In the rows, 128 means zero.
Here are made-up things, facts about them, and rows of numbers that follow some of those facts. Name the thing behind each unnamed row.

Some facts about the things:
beguk (ρ zano nuge) (π a)
bino (Σ guger vapla nadu) (π b)
bodro (Σ gripi) (π a)
brostedus (Σ grifa) (π a)
brulim (π d)
bruro (π a)
daku (Σ plotas) (π g)
desketar (π c)
digrum (Σ momok liva) (π d)
diplos (Σ zedru satinum) (π a)
disuskir (π a)
dodak (Σ susken noda) (π a)
dofli (ρ stostikes tereno karuklu sitrom) (Σ daku) (π c)
dratel (Σ grubol satinum) (π b)
drebre (π d)
dretor (ρ vedrir moli gimol megrin) (π c)
drido (Σ klusto vabik) (π f)
drostesan (Σ dratel) (π f)
drubron (Σ tuklil) (π e)
dusker (Σ flapazel) (π a)
dusten (Σ stutrek) (π e)
fabrus (Σ feman) (π f)
fekugri (Σ grubol gritri) (π a)
feman (Σ stegufel) (π c)
femu (Σ goskek klusto) (π d)
fetrik (ρ muklel zonul susken dusten gimol sitrom) (Σ grubol) (π a)
fifi (Σ sedok) (π b)
fikom (Σ bino puskon) (π c)
flapazel (Σ mogrur nadri) (π g)
fomedrol (ρ ketrigru dusker kloplil rekli megrin) (Σ liva) (π c)
fuzo (Σ tebrum) (π b)
galik (ρ seflar) (Σ stutam sunem) (π a)
gimol (Σ stostikes viton) (π f)
goskek (Σ dusker) (π a)
gote (π a)
grefla (π a)
grifa (π d)
grimuka (Σ brulim) (π e)
gripi (Σ gritri) (π d)
gristes (ρ zuklok) (π a)
gritri (Σ zuklok) (π a)
grubol (Σ mogrur) (π a)
grudu (π b)
grukibrel (Σ bino) (π g)
guger (π a)
karuklu (π d)
kebe (π e)
kefon (ρ revun vedrir zatran vapla klugos klesa) (π b)
ketrigru (π a)
kikamir (ρ muklel vodrer) (Σ vabik) (π g)
kima (π b)
kinan (Σ pusuk) (π g)
klesa (Σ stutam) (π d)
kligoplem (ρ tribok drubron tirutre) (π c)
kloplil (Σ bruro) (π a)
klotri (π c)
klugos (π e)
klusto (Σ mogrur) (π a)
kluzal (π a)
koba (π e)
kozu (ρ disuskir dratel vodrer) (π a)
kuper (Σ klusto) (π a)
libre (Σ revun) (π f)
liva (Σ dratel) (π g)
ludaklir (Σ vabik) (π f)
lustas (π a)
maneskel (ρ diplos pusuk disuskir) (Σ stegufel) (π e)
medrus (Σ fuzo) (π b)
megrin (π d)
metribus (Σ guger) (π a)
mogrur (Σ kefon) (π d)
moli (π b)
momok (Σ vodrer) (π a)
muklel (Σ mogrur) (π d)
muskar (π b)
muto (Σ fifi) (π b)
mutom (Σ dratel) (π e)
nadri (π d)
nadu (ρ tuklil perir dusten zano tubrin) (π g)
naflek (ρ novu tabol revim vodru fuzo zano liva vuge vodrer) (Σ gote fifi) (π g)
nastuk (ρ kima sudrarik klotri plogar) (π b)
niklim (Σ plogar) (π a)
nisek (Σ trusis) (π a)
noda (Σ tuklil) (π d)
novu (Σ digrum trusis) (π a)
nuge (Σ noda) (π d)
pabun (ρ stastuk plegis gimol fekugri) (Σ kefon nadri viton) (π c)
pamak (ρ revun sogri medrus tirutre tridram drebre) (Σ vodru pabun fuzo) (π c)
paze (π b)
pekles (π c)
perir (π a)
plaridre (Σ femu) (π b)
pleflam (π a)
plegis (π e)
plibe (π d)
plogar (π f)
plotas (ρ vedrir grefla kima zafan sitrom) (π b)
puskon (π c)
pusuk (π e)
rekli (Σ zuflis zedru nadu zafan) (π e)
revim (π a)
revun (Σ feman revim) (π e)
ribos (π b)
rokli (π c)
rozun (Σ drostesan) (π f)
satinum (ρ grukibrel fuzo) (π a)
sedok (Σ viton) (π a)
seflar (Σ feman) (π b)
sitrom (Σ stutrek) (π d)
skavuk (π a)
skifem (ρ liva) (π e)
skiman (ρ muklel susken ribos grubol tereno guger) (π e)
sogri (Σ puskon grifa) (π d)
stapas (Σ plegis) (π e)
staplan (ρ stastuk vuge tubrin) (π c)
stastuk (π b)
stegufel (Σ niklim kefon nadri plogar) (π d)
stika (Σ gritri vapla) (π d)
stivor (Σ kinan) (π b)
stizon (π b)
stostikes (Σ trofikor) (π a)
stubi (ρ rozun klusto tuklil zazul zafan koba) (Σ revim) (π b)
stutam (π g)
stutrek (Σ mogrur vabik) (π b)
sudrarik (Σ trofikor) (π f)
suloflil (ρ brostedus dusten sitrom) (Σ klusto viton) (π g)
sunem (π b)
susken (Σ stostikes fifi) (π g)
tabol (π e)
tebrum (ρ plibe stutrek) (Σ stutam) (π g)
tege (ρ kima nuge) (π g)
telim (ρ klusto megrin) (π e)
tereno (π b)
tirutre (Σ muskar) (π b)
trabrem (Σ galik stika) (π e)
tregrak (Σ femu suloflil) (π f)
trelun (ρ kuper brulim pekles) (Σ drido) (π a)
tribok (Σ femu) (π c)
tridram (π c)
trodrar (ρ stivor dodak stizon puskon perir kluzal) (π b)
trofikor (ρ medrus desketar) (Σ tuklil) (π b)
trolol (ρ kebe klugos) (Σ kikamir) (π d)
trorobrik (ρ fikom stapas kloplil nadri fekugri) (π a)
trusis (Σ fikom medrus) (π b)
tubrin (π a)
tuklil (Σ viton plogar) (π a)
vabik (ρ drido dusten paze vuge plaridre) (π f)
vapla (Σ grubol flapazel) (π b)
vedrir (π a)
vevar (Σ plibe tebrum) (π b)
vibrok (ρ tribok mutom desketar stapas grimuka liva) (π d)
vistumak (π f)
viton (ρ tuklil zazul vodru) (Σ rokli) (π e)
vodrer (Σ gote) (π c)
vodru (Σ fifi) (π c)
vopen (ρ diplos lustas guger sitrom koba pleflam) (π a)
vuge (π a)
zafan (Σ megrin grudu) (π e)
zano (π b)
zarudim (ρ vistumak novu lustas stizon zipa fuzo klesa) (π b)
zatran (Σ daku) (π f)
zazul (π d)
zedru (ρ nisek skavuk) (π b)
zegel (ρ drostesan) (Σ klusto) (π a)
zinoplis (Σ goskek grifa) (π b)
zipa (π d)
zonul (π b)
zuflis (Σ rokli) (π c)
zuklok (Σ flapazel) (π c)

Named rows:
[127 146 140 112 141 102 144  95 127 118 134 115 144 111 115 117 106 148
  99 118 117 139 122 121 133 129 142 136 118 114]: bino
[136 164 155 123 144 130 114  69 143 106 147 191 182  95  98 113 106 147
 110 123 144 137 149 168 137 151 157 130 126 126]: fekugri
[126 145 133  84 113 116 129  93 149  89 140 137 161 116 135 137 113 138
 111 115 116 155 138 145 122 131 138 126  86 133]: stika
[144 137 136 115 131 124 124 120 129 114 130 152 129 133 131 140 134 130
 107 106 134 139 129 149 105 120 134 117 117 150]: trabrem
[139 148 135 121 145 107 141 120 120 114 131 144 122 126 110 119 122 129
 106 104 122 124 121 130 119 118 129 136 118 142]: galik
[110  95 151 133 144  96 153 138 120 117 135 134 100 152  87 121 131 147
 142  87 145 120 144 127 111 113 135 124 137 119]: beguk
[143 148 133 132 145 113 126 113 130 124 139 145 129 129 122 123 124 135
 100 105 125 125 119 132 117 128 131 129 133 137]: momok
[124  91 127 120 156 114 137 116 141 134 133 122 122 142 111 136 126 149
 128  81 106 150 143 123 121 108 142 122 164 105]: puskon
[210 128 130 185  89 137 133 151 125 164 175 116 157 192 134 126 157 197
 141 140 162 135 144 147 159  99 115  94 183 129]: drido
[157 185 137 125 150 105 119 163 104 136 161  84  85 186 117 118 124 105
  90 129 136 127  85 130 150 171 121 163 109 120]: trofikor
[130 156 126 125 145 115 123 100 124 146 155 129 143 121 111 125 112 134
  94 118 113 144 120 128 152 160 166 140 139 118]: medrus
[131 130 137 107 133 128 157 148 124 124 153 112 109 138 121 125 133 120
 104 117 144 152 121 145 132 136 121 157  97 152]: pamak
[120  92 143 123 162 123 170 110 131 100 130 141  98 133  85 116 137 120
 138 108 148 117 138 147 145 101  90 145 147 112]: dretor
[113  89 122 129 152 127 140 128 134 139 124 113  96 145 119 144 141 122
 126  97 122 142 129 135 137 125 122 121 145 120]: rokli
[136 147 143 144 145 134 112 114 128 115 146 187 129 137 102 131 124 122
 124 112 134 116 149 173 126 149 122 117 137 128]: rekli
[181 143 112 178 113 153 133 152 112 169 164 125 135 161 140 128 145 182
 122 142 140 131 124 131 149 120 121  93 162 148]: kuper
[141 138 138 122 119 121 126 114 124 113 124 129 134 141 136 138 139 129
 104 108 129 142 133 145 126 123 127 122 127 138]: libre
[184 139 127 171 105 142 151 160 110 156 169 117 121 174 126 119 150 176
 129 140 156 124 118 134 141 111 116 105 149 156]: zegel
[121 167 144  89 111 114 109  79 127  90 125 156 171 104 134 134 111 122
  94 106 114 150 146 153 100 135 161 118  86 134]: drostesan
[169 117 131 154 105 132 147 124 124 137 138 121 147 149 134 139 155 162
 118 121 148 151 139 144 134 113 129 111 150 145]: ludaklir

Name these rows:
No name comes twice in this set of rows, the named rows included.
[109  93 142 123 143 121 177 150 131 113 164 130  93 151  83 121 138 111
 147  93 147 142 162 152 145 134 131 163 128 120]	vibrok
[207 176 126 129 166 105  48 148 139 148 141 110 107 222 146 152 139 132
  91 115 143 129  69 139 149 168  99 119 149 110]	tuklil
[163 126 122 131 132 128 108  80 165 117 141 151 165 146 132 136 121 168
 136 124 124 132 137 138 155 104 110 100 156  95]	sitrom
[136 140 167 103 116  96 153  96 144  74 121 156 158 121  98 103 129 163
 117 126 182 134 138 146 115 106 111 125  73 138]	fetrik
[136 122 148 113 135 113 149 122 145  89 120 122 118 145 122 127 131 140
 114 119 151 127 114 135 134 109  88 124  98 124]	dofli
[148 155 139 144 138 122 118 141 115 129 148 134 113 157 118 133 132 131
 111 115 128 122 115 133 128 136 127 126 125 133]	niklim
[157 138 131 133 132 118 157 131 119 126 135 123 116 139 115 113 133 146
 110 113 135 121 118 129 124 106 111 139 134 154]	trelun
[134 167 143 108 137 107 129  95 123 105 135 159 156 107 116 115 107 147
 101 110 124 126 129 141 110 121 142 138 107 140]	gritri
[132 139 130 121 150  95 123 116 131 139 138 114 144 144 119 122 116 165
 110 106 120 142 116 110 139 121 151 127 145 103]	stivor
[110  79 146 108 153  96 161 125 143 112 132 121 108 154  92 127 144 137
 135  87 157 148 140 136 132 117 118 141 137 109]	staplan
[ 95  98 133 157 159 123 142  99 117 130 130 135 116 131  97 126 123 136
 131 115 140 114 141 125 168 141 135 106 148  86]	moli
[115  92 119 134 139 126 137 109 138 109 128 147 117 142 115 144 127 133
 152 107 115 116 146 133 143 113 110 103 151  91]	karuklu
[124  94 155 128 153  90 163 120 130 104 104 131 104 147  95 116 136 145
 138  90 150 111 133 123 118  85 104 131 141 118]	vopen
[182 149 121 140  70 130 173  99 142 115 167 157 212 105 126 102 130 198
 138 141 141 157 160 132 141  95 156 111 122 168]	flapazel
[174 129 129 149  97 103 154 145 136 118 154 134 138 177 103 116 147 167
 156 122 163 127 143 128 148 106 119 114 130 133]	kikamir

The same things again, as new rows of numbers:
Some things and their rows:
[132 101 114 102 107 138  68 122 100 105 117 137 138 156 112 139 124 113
 134 129 110 122 102 142 146 159 113  77  59 124 111 125 157]: noda
[103  96  91 109 102 127  99 108  80 109 114 128 129 152 112 131 143  97
 142 137 118 107  98 144 113 149 120 109 105 120  96 102 164]: fifi
[ 92 113 126 110 102 143  78 148  98 117 123 110 138 149 113 157 139  84
 163 144 122 122 119 137 127 134 115  94  88  94 107 120 173]: susken
[ 92 114 111 105 103 132  85 160 107 110 118 117 130 152 106 147 151  94
 143 136 117 114 119 128 124 154 118  89  92  97 103 129 162]: stostikes
[ 72 144 129  92 103 155 135 153 115 121 107 134 129 184 128 114 168 100
 145 123 113 117 125 174  89 135 108 101 114 105 112 126 140]: kozu
[ 76 107 111 112  84 147 110 173  46 114 129 151 123 176 172 135 169  99
 118 122 154 120 100 149 117 133 144 112  50 122  74  97 196]: stutrek
[ 90 129 130  95  84 171  98 190  71 114 138 154 134 175 179 138 152 122
 105 109 145 130 109 149 131 130 139  94  10 127  83 124 186]: mogrur
[ 70 150 121  94 108 158 140 142 111 116 117 131 132 168 131 117 166 114
 153 119 105 120 129 173  93 140 109 114 115 111  99 136 136]: satinum
[ 88 118 137 117 139 149  90 126  73 130 121 162 131 173 128 124 163  99
 158 129  99 131 105 164 124 134 124 103  97 111 125 102 138]: plibe
[ 86 115  97 105 103 140 107 126  79 111 121 136 130 148 130 131 154 100
 139 136 127 110 104 147 107 147 127 117 101 122  99  98 164]: vevar
[ 71 116 135  99 129 139 106 145 111 121 106 142 116 157 134 147 184  70
 155 145 102 132 120 163 119 125 117 115  88 119 121  96 142]: ribos
[ 69 143 101 101  96 161 109 160  72 128 170 142 143 141 148 144 162 126
 128 123 140 124 129 134 121 179 150 128  67 126  89 138 158]: zuklok
[ 87 123 118 113 110 153  96 139  70 125 134 127 145 161 124 130 142 111
 146 131 130 115 112 148 110 146 128 100  95 103  93 119 165]: kinan
[ 78 122 120  98 128 143 105 123  91 125 114 161 124 165 142 125 175  96
 148 136 108 114 108 168 106 142 127 111 104 125 114  97 134]: sunem
[ 62 126 126 116  97 143  94 127  70 100 136  99 136 144 131 155 142 118
 143 141 107 109 121 154 120 134 151 106  89 120  87 117 177]: zatran
[ 76 128 125 100  69 167 120 159  84 118 101 104 145 184 138 129 137  86
 147 128 142 116 117 161  85 107 119  91  90  87  81 112 194]: kikamir
[ 62 139 123 108 110 169 143 130 103 129 129 128 144 185 137 126 167 118
 156 128 113  97 128 178 102 146 113  98 112 120 110 141 151]: skifem
[ 80 117 123 101 126 139 108 120  89 125 114 160 121 164 138 126 170  96
 148 136 105 120 111 168 113 139 120 113  98 126 115 102 136]: grudu
[ 89 117  99 106  90 146  97 135  79 122 146 125 137 145 130 136 147 119
 132 132 133 112 122 138 108 171 135 109  90 121  87 132 151]: feman
[ 81 116 100 108 102 142 106 126  71 113 124 135 130 155 131 131 152  95
 138 133 131 113 104 147 107 143 128 116  96 125  92  95 166]: zinoplis

Rows to name:
No name comes twice in this set of rows, the named rows included.
[ 81 147 147  91 112 156 107 140 106 128 111 127 136 166 137 125 156 101
 149 138 110 121 133 172  96 121 117  90  98 104 107 116 142]	tege
[ 87 132 117 106  96 160 102 123  65 127 124 116 148 167 122 112 134 116
 145 134 136 105 109 143  94 147 126 105 116  92  94 110 159]	tebrum
[ 62 138 100 121 105 141 113 136  70 102 160  94 139 138 126 148 155 129
 142 141 122  95 128 144 132 158 137 108 111 111  71 134 176]	revun
[ 75 128 105 114  90 148 111 142  67 128 142 119 141 162 121 121 153 127
 143 132 134 103 113 137 112 170 137 106 107 105  94 137 162]	trabrem
[ 87 115 123  95 128 135 123 128  89 108 118 148 118 153 133 151 170  93
 172 131  95 146 124 177 129 138 115 120  87 143 108 115 145]	stizon
[ 83 104 133 117  97 137  82 138  85 113 124 111 133 149 122 148 138 106
 142 140 114 122 122 143 122 146 149  89  78 119 103 118 161]	sudrarik
[ 78 129 123 106 121 143  96 128  74  91 132 114 136 138 125 151 141 103
 162 128 107 126 111 154 137 123 118 112  95 114  83 113 178]	klesa
[121 101 112  93  60 134 105 152 126 105 100 101 138 176 118 138 131 109
 133 130 121 112 131 159 112 156 105  61  72 128  90 164 166]	viton
[ 73 147 130  82 114 145 124 134 133 113  89 123 122 155 139 131 176  79
 133 151 111 101 128 176  80 105 119 110 105 115 107  91 138]	plotas
[ 73 116 121  97 124 148 114 139 112 125 114 154 124 159 136 145 181  77
 164 138 105 128 118 170 123 132 110 115  93 130 123 105 143]	paze
[ 62 122 151 101  81 173 130 147 106 127  86 121 133 201 143 119 159  90
 147 131 118 117 124 185  73 104 132  91  92 111 111 112 160]	vabik
[ 90  92 121 123  94 149  92 145  46 107  97 126 129 195 139 121 138  89
 139 128 142 113  89 152 102 112 122  85  91  94  73  91 201]	femu

Now the same things, written a new way:
Known rows:
[137 119  97 144 143 179 149 124 114 120  68 146 106 145 154 121 144  95
 112 130 171 165  98 128 161 137 121 134 107]: fomedrol
[125 135 121 147 125 190 127 137  93 107  81 153 101 123 176 101 151  66
 144 132 194 106 149 128 139 121 129 146 137]: dusker
[106 114 115 118 133 168 154 147 104 127 120 137 102 141 169  69 137  83
 124 121 187 122 157 142 154 119 140 148 133]: grefla
[117 111 110 120 131 175 132 129 105 121 107 150  89 137 182  88 146  91
 127 139 179 146 160 112 143 121 142 135 138]: diplos
[103 117 129 127 163 184 163 147 115 132 106 176 122 126 156  80 128  73
 140 112 177 117 156 143 154 111 110 160 124]: trusis
[ 95 115 127 120 161 183 141 134 113 125 113 159 103 130 169  94 143  81
 129 127 175 133 166 113 151 115 147 134 113]: novu
[103 120 118 135 107 204 144 134 108 128  88 189 123 140 188 107 145  99
 140 121 135 137 157 117 127 132  91 139 140]: dusten
[129  93 141 139  89 209 158 152  99 126 100 194 116 167 187 117 149  37
 135 165 142 170 108 131 154 124  89 166 127]: suloflil
[139 138 107 162  94 214 143 147  84 112  76 176 112 118 180  96 126  84
 147 125 211 108 151 156 125 122  98 162 146]: mogrur
[104 115 111 113 136 165 150 138 107 124 115 141 100 139 168  75 134  73
 120 119 191 125 159 147 153 117 137 144 131]: skavuk
[118 113 125 157 115 212 152 130  87 121  84 187 103 118 191 122 130  84
 142 132 202 128 156 129 127 117 109 142 128]: stegufel
[138 114 127 138 130 208 136 138 108 119  90 195 109 126 179 104 123 129
 136 128 187 138 145 136 126 117  81 139 126]: drido
[105 117 111 116 133 163 152 141 107 127 118 148 100 140 167  70 136  75
 122 120 186 126 156 144 155 116 141 143 135]: pleflam
[ 94  85 121 137  95 179 169 121  86 128  81 172 121 139 193 133 114  56
 144 116 191 155 163 120 123 113  95 137 122]: drubron
[ 92 104 101 113 134 164 169 127 119 140  95 157 126 146 170  91 114 102
 127  97 167 165 167 133 136 119 103 138 124]: stapas
[116 116  98 114 122 163 151 140 107 129 115 159 112 151 169  64 120  81
 130 111 203 145 148 167 155 111 100 154 154]: grudu
[ 93 123 111 117 131 168 141 136 112 124 126 152 101 142 172  80 147  68
 119 113 188 122 156 154 161 123 138 138 132]: tubrin
[110 110 110 132 152 193 156 133 117 138  96 177 104 129 172  91 122 130
 119 122 179 149 166 120 140 121 119 134 123]: sogri
[ 92 116 106 132 130 185 163 136 114 138 113 175 109 137 171  88 124 104
 112 103 196 135 155 169 151 121 107 133 134]: zazul
[109 110 109 123 143 164 166 134 113 138 106 161 108 140 168  76 121  89
 131 114 188 141 148 151 155 111 107 145 142]: moli

Name these rows:
No name comes twice in this set of rows, the named rows included.
[138 132 107 161  83 210 152 143  83 115  76 177 113 120 175  98 119  69
 146 120 221 106 148 166 130 118  99 163 141]	nadri
[158 126 107 121 118 201 129 148 125 115  92 198 125 152 168  81 127  58
 139 143 146 187 131 135 152 120 107 181 107]	kikamir
[132 125 113 137 125 205 141 137  88 105  81 169 116 120 169 106 141  86
 148 129 191 114 142 130 132 121 110 136 126]	zuklok
[ 95 107 116 135 148 196 126 165 103 118 133 125 135 166 184  88 163  73
  98 132 192 173 142 164 163 129 150 173 104]	beguk
[118 121 104 132 138 167 148 139 125 125  97 141 105 152 150  90 131  58
 108 124 182 163 124 151 175 128 153 160 101]	trorobrik
[113 108 108 136 122 190 162 133 105 133 104 175  99 137 184  98 122 106
 122 124 198 149 161 137 135 115 113 137 134]	digrum
[115 118 122 140 147 191 134 132 107 123  92 181 108 128 183 100 145  90
 146 132 176 139 149 120 139 118 103 135 142]	plaridre
[135 105  89 113 136 181 161 136 111 124  98 149 123 151 146  90 121  77
 112 119 186 178 122 149 160 122 136 157  86]	kligoplem
[130 129  91 114 120 185 147 148  98 112 102 158 120 135 156  71 132  93
 133 107 195 114 142 165 144 119 111 145 137]	puskon
[132 121  97 113 121 181 141 142 120 120 114 158 113 147 161  73 134  40
 115 131 176 179 144 148 166 123 163 169  89]	kozu
[145 139  84 137 107 194 110 151 107 103  97 145 118 152 166  77 146  51
 120 133 191 157 130 168 156 128 143 178 113]	satinum
[127  95 136 133 136 206 152 133 104 122  87 192 105 127 190 124 119 119
 136 135 189 151 151 122 126 116  85 125 117]	tregrak

